Here is a tiny trained network, its code and every weight. The questions are about switching its units off for an input and a class, where a switched-off unit gives its printed mean instead of its output.

import numpy as np


def w(rows, s, z=0):
    codes = np.array(rows[::2]) - 128.0
    scale = np.full(codes.shape[1], s)
    scale[-1] = z or s
    return codes * scale


def norm(h):
    return h / np.sqrt((h * h).mean(-1, keepdims=True) + 1e-5)


def f(y):
    return np.maximum(y, 0)


def log_softmax(a):
    a = a - a.max(-1, keepdims=True)
    return a - np.log(np.exp(a).sum(-1, keepdims=True))


def net(x, mask):
    res = np.array(x, float).reshape(1, 6) / 4 @ E
    u = 0
    for l in range(2):
        y = f(norm(res) @ A[l][:, :-1].T + A[l][:, -1])
        res = res + np.where(mask[u : u + 5], y, B[l][:, -1]) @ B[l][:, :-1]
        u += 5
    return log_softmax(norm(res)[-1] @ U[:, :-1].T + U[:, -1])


A, B = {}, {}
E = w([
[93,131,116,2,108,103,96],'x0',
[146,121,203,113,196,131,175],'x1',
[127,125,126,129,129,123,126],'x2',
[130,129,128,127,129,129,130],'x3',
[131,132,130,125,127,136,130],'x4',
[57,58,74,98,189,170,174],'x5',
],0.0042)
A[0] = w([
[96,135,154,45,94,97,122,200],'L0N1',
[95,85,117,100,155,159,192,2],'L0N2',
[66,82,3,143,142,213,119,64],'L0N3',
[88,152,65,69,28,148,119,38],'L0N4',
[127,151,126,180,139,155,138,71],'L0N5',
],0.006,0.0029)
B[0] = w([
[153,150,81,87,125,68,200,249],'L0N1',
[255,126,11,43,180,108,105,183],'L0N2',
[71,83,174,184,43,57,251,254],'L0N3',
[138,58,87,67,156,135,39,211],'L0N4',
[120,145,119,4,67,103,126,172],'L0N5',
],0.0049,0.0039)
A[1] = w([
[182,132,177,55,146,127,115,251],'L1N1',
[143,170,3,137,9,113,120,241],'L1N2',
[123,15,88,93,222,193,164,145],'L1N3',
[168,129,206,161,89,141,88,241],'L1N4',
[170,145,200,186,155,175,43,55],'L1N5',
],0.0054,0.002)
B[1] = w([
[184,84,118,170,92,65,194,220],'L1N1',
[145,121,188,139,123,225,82,254],'L1N2',
[63,254,133,166,148,166,35,214],'L1N3',
[66,90,80,101,191,122,110,203],'L1N4',
[91,72,158,136,172,118,93,169],'L1N5',
],0.0061,0.0053)
U = w([
[135,86,197,209,109,228,33,110],'0',
[81,61,122,207,54,165,254,250],'1',
[240,94,108,60,51,138,43,127],'2',
[19,63,57,39,76,137,118,45],'3',
[168,47,182,209,223,50,156,120],'4',
[67,233,133,204,198,197,145,113],'5',
[215,139,181,84,72,30,240,134],'6',
[120,193,61,40,222,82,192,108],'7',
],0.013,0.0021)

Each question gives the input, the list of numbers given to net, and the class t.
The units are the neurons (one row each of A and B). Each row of codes is followed by its name. A weight is (code - 128) times the scale printed after its matrix; where a second scale follows, it is the last column's (A, B and U).
mask holds one flag per neuron, layer by layer. A switched-off neuron (its flag False) gives its mean, the last column of its row in B, instead of its output. The means were averaged over made-up inputs and are rounded, as every weight is.
A unit's drop is (log p(t) with every unit on - log p(t) with that unit switched off) / (log p(t) with every unit on - log p(t) with every unit switched off).
The circuit of an input: a set's keep is (log p(t) with only the set's units on - log p(t) with every unit switched off) / (log p(t) with every unit on - log p(t) with every unit switched off). Starting from all 10 units, units are removed one at a time, each time the one whose removal leaves the highest keep (on an exact tie, the one counted first), for as long as the keep stays at least 0.8.
units of the circuit, in order: the units of the circuit, biggest drop first
unit that matters most: the unit with the biggest drop
top k neurons: the k neurons with the biggest drops, biggest first
k most important neurons of layer l: the k neurons of layer l with the biggest drops, biggest first
drop of u: that unit's drop, to one decimal
input [-5,-8,-5,-5,3,0], class 0: top 2 neurons	(L1N2; L1N1)
input [0,3,8,-8,-6,1], class 5: top 3 neurons	(L1N3; L0N1; L0N5)
input [0,5,-8,0,7,2], class 5: top 4 neurons	(L1N3; L0N1; L0N5; L1N4)
input [6,-8,-5,4,3,-1], class 2: unit that matters most	L1N2
input [7,2,7,0,-5,-1], class 6: units of the circuit, in order	(L1N1; L1N4)
input [-4,1,-3,-1,-3,5], class 5: top 3 neurons	(L1N3; L0N2; L1N1)
input [-2,5,-4,0,3,-8], class 4: 2 most important neurons of layer 1	(L1N4; L1N5)
input [-8,-1,-1,-1,6,0], class 0: top 3 neurons	(L0N3; L0N5; L1N1)
input [4,1,-5,1,-1,0], class 6: top 2 neurons	(L0N1; L1N1)
input [5,0,-4,-4,-5,0], class 2: top 3 neurons	(L0N4; L0N3; L1N4)
input [-3,1,-1,4,1,7], class 5: top 4 neurons	(L1N3; L0N2; L1N1; L0N1)
input [-1,8,-7,-1,6,-8], class 4: top 2 neurons	(L1N4; L1N5)
input [0,-2,6,4,1,-2], class 0: top 3 neurons	(L1N2; L0N2; L0N5)
input [7,2,8,-3,-1,3], class 7: top 2 neurons	(L0N1; L1N3)
input [7,8,-2,-7,-2,0], class 6: top 3 neurons	(L1N1; L1N4; L0N4)
input [-2,1,-2,-7,-4,-4], class 4: top 4 neurons	(L1N3; L1N4; L1N2; L0N3)
input [-3,5,-7,-8,5,-8], class 4: top neuron	(L1N4)
input [0,5,0,8,2,3], class 5: 2 most important neurons of layer 1	(L1N3; L1N4)
input [-6,5,-5,8,7,6], class 5: drop of L1N3	0.8
input [-1,-4,5,5,-5,-5], class 0: drop of L0N3	0.0
input [3,-4,-7,-1,3,-1], class 2: drop of L0N1	0.1
input [8,-5,-4,-7,-7,-1], class 2: drop of L1N2	0.2
